Below are the code and all the weights of a small trained network. Each question names an input and a class and asks about switching units off, where a switched-off unit gives its printed mean instead of its output.

import numpy as np


def w(rows, s, z=0):
    codes = np.array(rows[::2]) - 128.0
    scale = np.full(codes.shape[1], s)
    scale[-1] = z or s
    return codes * scale


def f(y):
    return np.maximum(y, 0)


def log_softmax(a):
    a = a - a.max(-1, keepdims=True)
    return a - np.log(np.exp(a).sum(-1, keepdims=True))


def net(x, mask):
    res = np.array(x, float).reshape(1, 7) / 4 @ E
    y = f(res @ A[0][:, :-1].T + A[0][:, -1])
    res = res + np.where(mask, y, B[0][:, -1]) @ B[0][:, :-1]
    return log_softmax(res[-1] @ U[:, :-1].T + U[:, -1])


A, B = {}, {}
E = w([
[128,128,128,127],'x0',
[127,128,128,129],'x1',
[43,164,231,71],'x2',
[1,50,79,172],'x3',
[128,127,128,127],'x4',
[129,128,128,127],'x5',
[172,17,205,206],'x6',
],0.0081)
A[0] = w([
[111,122,193,142,71],'n0',
[67,192,151,78,135],'n1',
[117,121,176,143,90],'n2',
[181,140,150,98,253],'n3',
[5,98,86,131,102],'n4',
[111,89,226,131,54],'n5',
[137,145,55,126,168],'n6',
[201,67,115,185,134],'n7',
[63,64,80,155,145],'n8',
[146,160,33,130,224],'n9',
],0.021,0.0048)
B[0] = w([
[160,140,70,102,168],'n0',
[43,250,178,183,219],'n1',
[154,122,91,99,158],'n2',
[180,195,200,128,212],'n3',
[78,1,193,27,237],'n4',
[193,120,60,54,195],'n5',
[151,125,72,75,192],'n6',
[105,53,243,181,253],'n7',
[74,87,37,204,230],'n8',
[202,133,74,51,224],'n9',
],0.03,0.015)
U = w([
[243,187,72,96,169],'0',
[77,115,227,115,253],'1',
[131,115,1,75,99],'2',
[79,97,90,254,23],'3',
[89,220,146,184,91],'4',
],0.0093,0.0023)

Each question gives the input, the list of numbers given to net, and the class t.
The units are the neurons (one row each of A and B). Each row of codes is followed by its name. A weight is (code - 128) times the scale printed after its matrix; where a second scale follows, it is the last column's (A, B and U).
mask holds one flag per neuron, in row order. A switched-off neuron (its flag False) gives its mean, the last column of its row in B, instead of its output. The means were averaged over made-up inputs and are rounded, as every weight is.
A unit's drop is (log p(t) with every unit on - log p(t) with that unit switched off) / (log p(t) with every unit on - log p(t) with every unit switched off).
The circuit of an input: a set's keep is (log p(t) with only the set's units on - log p(t) with every unit switched off) / (log p(t) with every unit on - log p(t) with every unit switched off). Starting from all 10 units, units are removed one at a time, each time the one whose removal leaves the highest keep (on an exact tie, the one counted first), for as long as the keep stays at least 0.8.
units of the circuit, in order: the units of the circuit, biggest drop first
most important unit: the unit with the biggest drop
k most important neurons: the k neurons with the biggest drops, biggest first
drop of u: that unit's drop, to one decimal
input [7,6,4,0,2,0,-2], class 4: 3 most important neurons : n7; n1; n4
input [3,3,-1,7,4,4,-7], class 2: 3 most important neurons : n7; n9; n8
input [3,2,7,-7,1,-4,-3], class 4: units of the circuit, in order : n1
input [4,4,-5,7,8,1,0], class 2: 3 most important neurons : n8; n9; n4
input [-8,5,1,0,7,3,-2], class 4: 3 most important neurons : n4; n7; n5
input [6,3,0,-3,4,8,-4], class 0: 2 most important neurons : n7; n9
input [-2,6,0,5,5,3,4], class 3: 3 most important neurons : n8; n9; n6
input [5,-4,8,0,4,-7,-1], class 4: 2 most important neurons : n1; n7
input [7,-3,0,1,2,8,-4], class 2: 4 most important neurons : n7; n3; n9; n6
input [7,-5,0,1,5,6,-8], class 2: 4 most important neurons : n7; n9; n6; n3
input [-2,-6,0,6,-5,7,-2], class 2: 2 most important neurons : n7; n8
input [2,8,-1,2,8,-3,-7], class 2: 2 most important neurons : n7; n9
input [2,5,-4,6,3,4,0], class 2: 2 most important neurons : n8; n1
input [0,5,-8,-2,2,4,-2], class 0: most important unit : n9
input [7,-3,-1,2,3,-8,2], class 3: drop of n3 : 0.1
input [-4,3,-5,2,-6,-5,6], class 3: drop of n8 : 0.1
input [-3,3,5,-5,0,3,-8], class 4: drop of n1 : 0.5
